Below are the code and all the weights of a small trained network. Each question names an input and a class and asks about switching units off, where a switched-off unit gives its printed mean instead of its output.

import numpy as np


def w(rows, s, z=0):
    codes = np.array(rows[::2]) - 128.0
    scale = np.full(codes.shape[1], s)
    scale[-1] = z or s
    return codes * scale


def norm(h):
    return h / np.sqrt((h * h).mean(-1, keepdims=True) + 1e-5)


def f(y):
    return y / 2 * (1 + np.tanh(0.7978845608 * (y + 0.044715 * y**3)))


def log_softmax(a):
    a = a - a.max(-1, keepdims=True)
    return a - np.log(np.exp(a).sum(-1, keepdims=True))


def net(x, mask):
    res = np.array(x, float).reshape(1, 2) / 4 @ E
    u = 0
    for l in range(4):
        y = f(norm(res) @ A[l][:, :-1].T + A[l][:, -1])
        res = res + np.where(mask[u : u + 9], y, B[l][:, -1]) @ B[l][:, :-1]
        u += 9
    return log_softmax(norm(res)[-1] @ U[:, :-1].T + U[:, -1])


A, B = {}, {}
E = w([
[252,162,144],'x0',
[138,234,143],'x1',
],0.0034)
A[0] = w([
[237,170,176,82],'0.n1',
[160,147,130,39],'0.n2',
[145,62,154,189],'0.n3',
[91,158,134,7],'0.n4',
[136,75,112,110],'0.n5',
[78,154,143,214],'0.n6',
[116,254,117,179],'0.n7',
[108,110,98,143],'0.n8',
[96,138,72,62],'0.n9',
],0.0091,0.0018)
B[0] = w([
[97,123,34,254],'0.n1',
[45,146,94,131],'0.n2',
[255,124,139,178],'0.n3',
[168,143,108,125],'0.n4',
[167,143,121,153],'0.n5',
[73,160,154,170],'0.n6',
[150,124,175,250],'0.n7',
[84,104,212,142],'0.n8',
[79,134,85,128],'0.n9',
],0.0047,0.0045)
A[1] = w([
[54,205,92,201],'1.n1',
[210,205,130,154],'1.n2',
[235,60,2,135],'1.n3',
[55,102,190,55],'1.n4',
[178,70,216,50],'1.n5',
[140,120,193,50],'1.n6',
[50,198,122,84],'1.n7',
[85,249,111,188],'1.n8',
[114,140,186,6],'1.n9',
],0.0075,0.002)
B[1] = w([
[236,53,117,193],'1.n1',
[36,122,104,191],'1.n2',
[60,139,169,254],'1.n3',
[10,217,48,152],'1.n4',
[252,117,114,141],'1.n5',
[111,151,201,119],'1.n6',
[226,161,61,167],'1.n7',
[213,25,149,210],'1.n8',
[103,109,141,117],'1.n9',
],0.0043,0.0054)
A[2] = w([
[9,112,207,214],'2.n1',
[65,102,184,94],'2.n2',
[88,155,119,8],'2.n3',
[57,204,84,54],'2.n4',
[110,106,123,28],'2.n5',
[124,177,106,103],'2.n6',
[132,138,176,33],'2.n7',
[103,129,170,75],'2.n8',
[105,120,1,141],'2.n9',
],0.0075,0.0016)
B[2] = w([
[254,129,94,170],'2.n1',
[187,134,110,125],'2.n2',
[122,208,134,108],'2.n3',
[110,190,123,156],'2.n4',
[147,173,148,117],'2.n5',
[72,111,143,116],'2.n6',
[160,122,106,107],'2.n7',
[186,174,94,105],'2.n8',
[60,142,157,255],'2.n9',
],0.005,0.0036)
A[3] = w([
[4,116,93,237],'3.n1',
[23,130,144,98],'3.n2',
[129,144,207,145],'3.n3',
[67,156,254,221],'3.n4',
[184,94,91,61],'3.n5',
[230,80,129,250],'3.n6',
[69,105,50,178],'3.n7',
[79,221,94,134],'3.n8',
[19,148,67,81],'3.n9',
],0.0057,0.0015)
B[3] = w([
[137,196,151,213],'3.n1',
[126,185,97,160],'3.n2',
[2,52,30,126],'3.n3',
[170,161,26,142],'3.n4',
[85,26,179,156],'3.n5',
[191,48,87,252],'3.n6',
[136,161,240,176],'3.n7',
[63,169,173,153],'3.n8',
[66,219,131,188],'3.n9',
],0.0034,0.0042)
U = w([
[220,64,64,250],'0',
[59,254,93,6],'1',
],0.0075,0.0011)

Each question gives the input, the list of numbers given to net, and the class t.
The units are the neurons (one row each of A and B). Each row of codes is followed by its name. A weight is (code - 128) times the scale printed after its matrix; where a second scale follows, it is the last column's (A, B and U).
mask holds one flag per neuron, layer by layer. A switched-off neuron (its flag False) gives its mean, the last column of its row in B, instead of its output. The means were averaged over made-up inputs and are rounded, as every weight is.
A unit's drop is (log p(t) with every unit on - log p(t) with that unit switched off) / (log p(t) with every unit on - log p(t) with every unit switched off).
unit that matters most: the unit with the biggest drop
k most important neurons: the k neurons with the biggest drops, biggest first
top k neurons in layer l: the k neurons of layer l with the biggest drops, biggest first
drop of u: that unit's drop, to one decimal
input [4,-2], class 1: unit that matters most : 0.n1
input [3,-2], class 1: 2 most important neurons : [1.n8; 0.n1]
input [3,2], class 1: top 2 neurons in layer 2 : [2.n1; 2.n9]
input [-7,-6], class 1: 2 most important neurons : [0.n7; 1.n4]
input [-6,7], class 0: 3 most important neurons : [1.n8; 1.n1; 2.n9]
input [-7,7], class 0: top 3 neurons in layer 0 : [0.n4; 0.n2; 0.n7]
input [-5,5], class 0: 3 most important neurons : [1.n8; 1.n2; 1.n1]
input [7,-5], class 1: top 2 neurons in layer 1 : [1.n8; 1.n3]
input [-5,-4], class 1: 2 most important neurons : [1.n4; 1.n8]
input [5,-3], class 1: top 2 neurons in layer 0 : [0.n1; 0.n7]
input [-3,3], class 0: 3 most important neurons : [1.n8; 1.n1; 2.n9]
input [4,-3], class 1: top 2 neurons in layer 1 : [1.n8; 1.n6]
input [8,-6], class 1: drop of 1.n4 : 0.0
input [-5,7], class 0: drop of 1.n8 : 0.9
input [5,0], class 1: unit that matters most : 0.n1
input [-7,8], class 0: drop of 1.n2 : 0.7
input [5,-4], class 1: top 2 neurons in layer 1 : [1.n8; 1.n6]
